Here is a tiny trained network, its code and every weight. The questions are about switching its units off for an input and a target symbol, where a switched-off unit gives its printed mean instead of its output.

import numpy as np


def w(rows, s, z=0):
    codes = np.array(rows[::2]) - 128.0
    scale = np.full(codes.shape[1], s)
    scale[-1] = z or s
    return codes * scale


def f(y):
    return y / 2 * (1 + np.tanh(0.7978845608 * (y + 0.044715 * y**3)))


def softmax(a):
    e = np.exp(a - a.max(-1, keepdims=True))
    return e / e.sum(-1, keepdims=True)


def log_softmax(a):
    a = a - a.max(-1, keepdims=True)
    return a - np.log(np.exp(a).sum(-1, keepdims=True))


def net(x, mask):
    ids = ['ΣΦβεημ'.index(c) for c in x.split()]
    T = len(ids)
    res = E[ids] + P[:T]
    r = res
    for j in range(2):
        rows = slice(2 * j, 2 * j + 2)
        q, k, v = (r @ M[0][rows].T for M in (Q, K, V))
        z = softmax(np.where(np.tri(T) > 0, q @ k.T / 2**0.5, -1e9)) @ v
        o = O[0][rows]
        res = res + np.where(mask[j], z, o[:, -1]) @ o[:, :-1]
    y = f(res @ A[0][:, :-1].T + A[0][:, -1])
    res = res + np.where(mask[2:6], y, B[0][:, -1]) @ B[0][:, :-1]
    return log_softmax(res[-1] @ U[:, :-1].T + U[:, -1])


Q, K, V, O, A, B = {}, {}, {}, {}, {}, {}
E = w([
[153,165,170,105,172,88,124,136],'Σ',
[92,209,71,189,160,170,201,144],'Φ',
[111,122,76,54,130,100,96,139],'β',
[105,97,135,84,131,114,85,122],'ε',
[157,77,254,139,150,129,126,172],'η',
[224,163,104,128,93,130,146,133],'μ',
],0.021)
P = w([
[90,168,97,99,112,207,193,15],'0',
[188,18,165,77,193,130,99,25],'1',
[83,177,103,75,95,248,114,184],'2',
[157,119,126,137,171,81,168,47],'3',
[129,156,121,58,77,171,151,173],'4',
[196,148,110,125,183,47,157,92],'5',
[108,163,97,109,69,138,160,203],'6',
[202,98,33,185,128,67,122,121],'7',
[139,158,117,125,59,123,216,167],'8',
[150,160,30,151,149,38,129,104],'9',
],0.012)
Q[0] = w([
[193,190,166,54,14,243,150,208],'head 0',
[113,209,140,21,52,195,146,231],'head 0',
[101,149,191,139,90,119,103,255],'head 1',
[133,80,61,71,222,51,93,24],'head 1',
],0.0059)
K[0] = w([
[211,137,113,224,59,101,92,174],'head 0',
[178,131,90,133,110,47,180,253],'head 0',
[106,111,197,88,132,131,138,92],'head 1',
[110,131,83,74,185,100,71,107],'head 1',
],0.0075)
V[0] = w([
[93,111,178,179,254,76,86,143],'head 0',
[92,114,116,86,241,188,158,155],'head 0',
[129,103,226,140,57,148,135,180],'head 1',
[97,143,213,58,138,74,51,121],'head 1',
],0.0084)
O[0] = w([
[129,62,199,187,113,69,183,100,2],'head 0',
[160,11,88,148,126,58,207,128,130],'head 0',
[43,197,119,114,168,101,195,172,123],'head 1',
[95,89,154,255,69,102,147,189,104],'head 1',
],0.0086,0.0079)
A[0] = w([
[195,153,85,46,63,208,180,126,80],'neuron 0',
[249,2,233,160,130,16,31,10,65],'neuron 1',
[197,92,193,65,122,92,128,141,233],'neuron 2',
[133,41,162,223,192,30,77,139,6],'neuron 3',
],0.0061,0.0022)
B[0] = w([
[144,125,162,51,122,57,145,173,246],'neuron 0',
[154,166,171,106,165,231,156,146,210],'neuron 1',
[177,11,121,198,114,124,150,159,169],'neuron 2',
[133,126,29,117,137,77,8,159,166],'neuron 3',
],0.011,0.013)
U = w([
[170,142,132,156,155,220,173,91,233],'Σ',
[162,107,113,132,166,113,158,119,187],'Φ',
[154,112,77,147,127,8,107,122,105],'β',
[118,107,131,124,67,158,159,121,226],'ε',
[90,88,143,124,94,105,210,154,249],'η',
[101,173,180,105,124,173,94,140,30],'μ',
],0.011,0.0018)

Each question gives the input, a string of symbols that net reads in full, and the target symbol t.
The units are the heads (2 rows each of Q, K, V and O) and the neurons (one row each of A and B). Each row of codes is followed by its name. A weight is (code - 128) times the scale printed after its matrix; where a second scale follows, it is the last column's (O, A, B and U).
mask holds one flag per unit, heads first, then neurons. A switched-off unit (its flag False) gives its mean, the last column of its rows in O or B, instead of its output. The means were averaged over made-up inputs and are rounded, as every weight is.
A unit's drop is (log p(t) with every unit on - log p(t) with that unit switched off) / (log p(t) with every unit on - log p(t) with every unit switched off).
The circuit of an input: a set's keep is (log p(t) with only the set's units on - log p(t) with every unit switched off) / (log p(t) with every unit on - log p(t) with every unit switched off). Starting from all 6 units, units are removed one at a time, each time the one whose removal leaves the highest keep (on an exact tie, the one counted first), for as long as the keep stays at least 0.8.
units of the circuit, in order: the units of the circuit, biggest drop first
k most important neurons: the k neurons with the biggest drops, biggest first
heads that matter: for each layer, one digit per head in row order, 1 if its drop is at least 0.15 and else 0, layers parted by /
input η η η μ Σ Φ Σ, target η: units of the circuit, in order => [head 1]
input η μ μ β, target Σ: units of the circuit, in order => [neuron 1; head 1; head 0]
input η Φ ε, target η: heads that matter => 10
input Φ μ μ β μ η η μ η η, target β: units of the circuit, in order => [neuron 3; head 0]
input Φ Σ Σ Σ Φ, target Φ: heads that matter => 11
input Σ β μ Φ μ Φ μ η Φ β, target Φ: units of the circuit, in order => [neuron 1; head 1; head 0]
input η η μ η μ μ β Σ, target Σ: units of the circuit, in order => [neuron 1; head 0]
input β Σ β ε, target Σ: units of the circuit, in order => [neuron 1; neuron 0; head 1]
input μ η μ μ Φ μ μ Φ ε, target μ: 2 most important neurons => [neuron 2; neuron 3]
input Φ Φ η η η Φ Σ, target η: units of the circuit, in order => [head 0; head 1]
input η Σ ε, target η: 2 most important neurons => [neuron 1; neuron 3]
input μ μ β μ Φ Φ η β, target Φ: heads that matter => 01
input μ η μ Φ μ η μ μ η, target μ: heads that matter => 10
input β η β μ, target Σ: units of the circuit, in order => [neuron 1; head 1; head 0]
input Φ μ μ β, target Σ: units of the circuit, in order => [head 1; neuron 1; neuron 0]
input μ Φ μ μ, target β: heads that matter => 10
input Σ η β, target η: 2 most important neurons => [neuron 3; neuron 1]
input η ε η, target η: heads that matter => 11
input β β Φ Σ β, target β: heads that matter => 00
input μ ε Σ μ μ η, target Σ: heads that matter => 00
input η μ μ η β η, target β: 2 most important neurons => [neuron 3; neuron 2]
input Σ Φ Φ, target Φ: units of the circuit, in order => [head 0; head 1; neuron 0]
input η μ η β η, target η: 2 most important neurons => [neuron 1; neuron 3]
input μ μ Σ η Φ, target η: most important neuron => [neuron 1]
input Φ η Φ, target η: heads that matter => 10
input Σ Σ η μ, target Σ: 3 most important neurons => [neuron 1; neuron 0; neuron 3]
input μ Φ Φ β β ε, target Σ: heads that matter => 01
input μ ε Φ Φ β, target β: 2 most important neurons => [neuron 1; neuron 0]
input μ β μ ε Φ η, target Σ: heads that matter => 00
input β Σ ε, target ε: heads that matter => 11
